Look-ups in named tables: a row name and a column name give one cell, copied from the table.

sav:
fields: latu, fesukun, novuk, tavi, pamovep, mimav, tir, vare, netar
kug: [-26.6, -6.3, -49.9, -19.3, -6.2, -57.0, 38.9, -14.7, 48.4]
ran: [5.0, 77.4, 2.1, 7.5, 4.9, 20.5, -22.6, -28.4, -0.4]
lolata: [8.0, 8.1, 40.3, -29.4, -1.4, 4.7, 28.8, -17.3, 37.9]
likom: [4.2, -13.8, 35.2, 75.9, 2.7, -12.9, -31.2, 32.0, 10.8]
zire: [-22.6, 6.3, 35.8, 72.1, 22.5, -12.8, -7.5, 0.2, -22.9]
dif: [-11.6, -27.1, 7.6, -34.4, -5.6, -11.4, 53.2, 22.1, 24.4]
mef: [41.3, -0.9, -38.8, -48.5, -10.4, -2.1, 9.2, 17.7, -7.5]

ran, novuk: 2.1
mef, vare: 17.7
ran, tir: -22.6
zire, tavi: 72.1
mef, tavi: -48.5
likom, pamovep: 2.7
likom, latu: 4.2
dif, mimav: -11.4
likom, tir: -31.2
dif, novuk: 7.6
lolata, vare: -17.3
Which row has the largest mimav? ran

fiz.tsv
	sofopes	kul	zor	gote	tuk	soban	pivoro	mege	vefup
lav	14899	21658	-63167	-7044	-18857	30084	13140	-31392	-25982
linizo	12633	-23013	-69829	-10139	-1090	9340	33359	-42571	3878
zozigip	-50811	-41067	44950	-17555	-13902	26326	-37327	12900	-2296
libena	-5588	36862	-14499	-45794	15915	-51349	22127	3045	56598
vobo	11921	17331	-41369	2018	-34738	32723	-37625	19979	-14818
faz	-15462	-67998	-19243	-17159	10201	-43526	-17373	17718	22856
pupoz	-28285	9618	-51188	-9482	-4875	-29660	-45331	16009	53945
toraveg	27216	38335	-46001	12446	-27829	35391	-49060	-40683	-40248
sedoz	66	-88516	-17173	-133	-12463	-29544	-13692	14674	12670

What is the mege of lav in fiz? -31392
What is the gote of sedoz in fiz? -133
What is the kul of sedoz in fiz? -88516
What is the sofopes of pupoz in fiz? -28285
What is the mege of faz in fiz? 17718
What is the vefup of faz in fiz? 22856
What is the gote of pupoz in fiz? -9482
What is the gote of libena in fiz? -45794
What is the mege of sedoz in fiz? 14674
What is the tuk of faz in fiz? 10201
What is the soban of faz in fiz? -43526
Which row has the largest zor? zozigip

katun:
,donazu,zoti,foram,lim,modemin,sidiso,rik,nusosos,matuva,lozuza
begu,65,64,62,57,56,65,64,61,61,61
rap,58,66,41,57,29,49,52,43,67,41
mumene,44,66,65,57,12,35,47,40,69,14
gabis,63,36,29,70,72,46,31,66,66,64
begoze,43,71,72,52,55,75,99,120,48,38
mibes,60,53,44,68,77,67,60,71,57,74
fomupe,61,47,68,238,81,47,51,61,61,20
rof,57,58,49,90,61,56,88,66,49,46
nurere,65,27,66,68,84,49,23,72,67,74
tozi,82,57,88,95,78,56,59,51,42,81

gabis, foram: 29
begu, matuva: 61
begu, foram: 62
begu, zoti: 64
rap, foram: 41
mumene, nusosos: 40
mumene, lim: 57
begoze, sidiso: 75
rap, rik: 52
mibes, donazu: 60
mumene, matuva: 69
mumene, zoti: 66
rof, rik: 88
Row with the largest lim: fomupe

nid:
fields: daro, rig, fulaz, bul, vomuna, gevotin
lura: [46733, 47533, 44682, 44052, 61152, 47974]
dava: [56065, 59482, 40029, 36980, 61152, 63904]
taneti: [48183, 60556, 54832, 34230, 61152, 68850]
nomazog: [63381, 54377, 35656, 27747, 61152, 71327]
kisinos: [52524, 48985, 58831, 15799, 61152, 81674]
dav: [48976, 67072, 58733, 29614, 61152, 78349]
digo: [59443, 64112, 39075, 34737, 61152, 69756]
podu: [47090, 54781, 50425, 39141, 61152, 58773]

What is the vomuna of taneti in nid?
61152
What is the gevotin of podu in nid?
58773
What is the gevotin of digo in nid?
69756
What is the fulaz of lura in nid?
44682
What is the fulaz of digo in nid?
39075
What is the gevotin of dav in nid?
78349

zisuma =
	lop	pofud	biloki	dez	lelef	fepirip
sef	36	24	66	40	19	55
fad	34	77	27	32	20	63
vurized	49	30	20	44	66	31
regifod	67	69	64	51	42	55
kemom	35	34	25	34	22	61
pon	49	97	18	45	65	29
mera	47	32	23	44	65	31
revo	65	66	64	51	44	53
doto	69	45	64	53	44	55
mus	49	49	59	52	65	23
mig	47	15	19	45	67	32

revo, lop -> 65
sef, pofud -> 24
mera, dez -> 44
revo, pofud -> 66
vurized, biloki -> 20
pon, lelef -> 65
mig, biloki -> 19
kemom, dez -> 34
mig, lop -> 47
kemom, biloki -> 25
mig, lelef -> 67
fad, fepirip -> 63
doto, biloki -> 64
Row with the largest lelef: mig

ranu:
         lefaf  tifima
dul         45      94
vimuda      43      63
sapegad     45      24
nadido      72      22
dokozun     52      88
muz         43      63
vuk         45      95

vimuda, tifima: 63
dul, tifima: 94
nadido, lefaf: 72
vimuda, lefaf: 43
nadido, tifima: 22
vuk, tifima: 95
sapegad, tifima: 24
dokozun, tifima: 88
dokozun, lefaf: 52
vuk, lefaf: 45
muz, lefaf: 43
dul, lefaf: 45
muz, tifima: 63
sapegad, lefaf: 45
Row with the largest tifima: vuk

Table rutara
cols = vekas, kalana, des, ton, zap, lofan, fir, gonop, fek
nire: [155, 57, 88, 66, 171, 186, 109, 148, 136]
lin: [132, 138, 135, 134, 122, 136, 125, 129, 128]
toz: [116, 147, 62, 95, 70, 94, 94, 155, 35]
sok: [120, 127, 176, 132, 137, 127, 65, 133, 157]
zibigiv: [133, 129, 115, 131, 127, 122, 142, 117, 127]
vitut: [114, 136, 96, 192, 95, 157, 112, 145, 142]
nogamus: [140, 124, 116, 130, 120, 130, 128, 141, 131]
dubeb: [114, 121, 113, 141, 130, 115, 122, 127, 127]
paf: [119, 123, 122, 137, 123, 128, 110, 133, 131]
kapo: [130, 93, 73, 103, 74, 88, 112, 134, 100]
vub: [125, 127, 121, 124, 132, 139, 137, 114, 119]
kom: [128, 119, 124, 111, 138, 130, 120, 131, 118]

des of dubeb = 113
vekas of sok = 120
kalana of dubeb = 121
ton of zibigiv = 131
ton of sok = 132
zap of vitut = 95
ton of lin = 134
zap of zibigiv = 127
vekas of paf = 119
kalana of nire = 57
des of kapo = 73
vekas of dubeb = 114
gonop of nogamus = 141
gonop of paf = 133
lofan of sok = 127
lofan of nire = 186
ton of toz = 95

derar.csv
,fug,dafepil,muratam,sigesu,tas,gon,duf,fam
gul,0.459,0.824,0.553,0.427,0.462,0.410,0.281,0.510
toz,0.397,0.431,0.722,0.081,0.579,0.640,0.430,0.357
bera,0.547,0.331,0.474,0.717,0.278,0.641,0.634,0.585

What is the fam of toz in derar? 0.357
What is the dafepil of gul in derar? 0.824
What is the tas of gul in derar? 0.462
What is the sigesu of bera in derar? 0.717
What is the gon of bera in derar? 0.641
What is the tas of toz in derar? 0.579
What is the muratam of gul in derar? 0.553
What is the duf of bera in derar? 0.634
What is the muratam of toz in derar? 0.722
What is the fug of toz in derar? 0.397
What is the gon of toz in derar? 0.640
What is the fug of gul in derar? 0.459
What is the muratam of bera in derar? 0.474
What is the tas of bera in derar? 0.278
What is the fam of gul in derar? 0.510
What is the dafepil of bera in derar? 0.331
Row with the largest gon: bera

nuvoruk:
|  | lof | lirumi | lubotip | vusu |
|---|---|---|---|---|
| kufi | 7604 | 1965 | 3174 | 5210 |
| lidiga | 7907 | 1952 | 3957 | 4737 |
| fatu | 1451 | 7451 | 4762 | 5231 |
| lipime | 6144 | 2688 | 1587 | 6220 |
| roso | 2973 | 5218 | 1426 | 6742 |
| pevusuk | 2757 | 5461 | 1576 | 6693 |
| befes | 6361 | 4468 | 8218 | 2761 |
| mag | 5041 | 3460 | 1111 | 6610 |
| rim | 1414 | 7329 | 4244 | 5480 |
| nomop | 3219 | 5010 | 1291 | 6767 |
| bab | 1447 | 7435 | 4634 | 5276 |

mag, lof -> 5041
lipime, vusu -> 6220
kufi, lof -> 7604
pevusuk, vusu -> 6693
fatu, lubotip -> 4762
nomop, vusu -> 6767
mag, vusu -> 6610
rim, lubotip -> 4244
rim, lirumi -> 7329
kufi, vusu -> 5210
lidiga, lirumi -> 1952
Row with the largest lubotip: befes

Table zuvitu
columns: vopep, movimup, gulebo, suvi, zil, nifo, fubozeg, kepip, dolav, bel
dobu: [147, 190, 145, 44, 108, 140, 42, 110, 103, 105]
gib: [152, 33, 154, 201, 79, 154, 201, 98, 71, 74]
rerefin: [175, 52, 177, 182, 60, 173, 183, 92, 59, 62]
badi: [46, 68, 45, 162, 169, 48, 162, 143, 173, 169]
begizo: [189, 147, 191, 79, 58, 185, 82, 88, 56, 59]

What is the zil of dobu in zuvitu? 108
What is the zil of gib in zuvitu? 79
What is the bel of gib in zuvitu? 74
What is the vopep of rerefin in zuvitu? 175
What is the nifo of badi in zuvitu? 48
What is the vopep of dobu in zuvitu? 147
What is the suvi of rerefin in zuvitu? 182

zis
          nez    nup   diz   tuv   naro  zupi
zupafo   -0.5   24.6   0.2   2.7  -62.5  -3.0
zub      -1.9  -26.6  -0.7  -3.2  -56.5  -2.1
rugipat  -1.5  -38.0  -3.0  -3.8   55.1  -1.5
zifesaf   1.3  -51.7   1.3   2.3   40.4  -2.4
lekega   -1.8   57.0  -0.4   0.7   28.9  -2.2
nunizu   -0.8  -60.6  -2.4  -5.0  -22.1  -1.2
dav      -2.2   56.4  -2.3  -5.0   25.8  -0.8
tuk      -2.1    5.0  -2.0  -6.4   68.6  -0.1

What is the diz of zupafo in zis?
0.2
What is the nup of tuk in zis?
5.0
What is the zupi of lekega in zis?
-2.2
What is the nup of zifesaf in zis?
-51.7
What is the diz of nunizu in zis?
-2.4
What is the diz of dav in zis?
-2.3
What is the naro of rugipat in zis?
55.1
What is the naro of nunizu in zis?
-22.1
What is the nez of tuk in zis?
-2.1
What is the naro of dav in zis?
25.8
What is the nup of zub in zis?
-26.6
What is the nez of rugipat in zis?
-1.5
What is the tuv of rugipat in zis?
-3.8
What is the nez of nunizu in zis?
-0.8
What is the nez of dav in zis?
-2.2
What is the naro of tuk in zis?
68.6
What is the naro of zupafo in zis?
-62.5
Which row has the largest nup? lekega

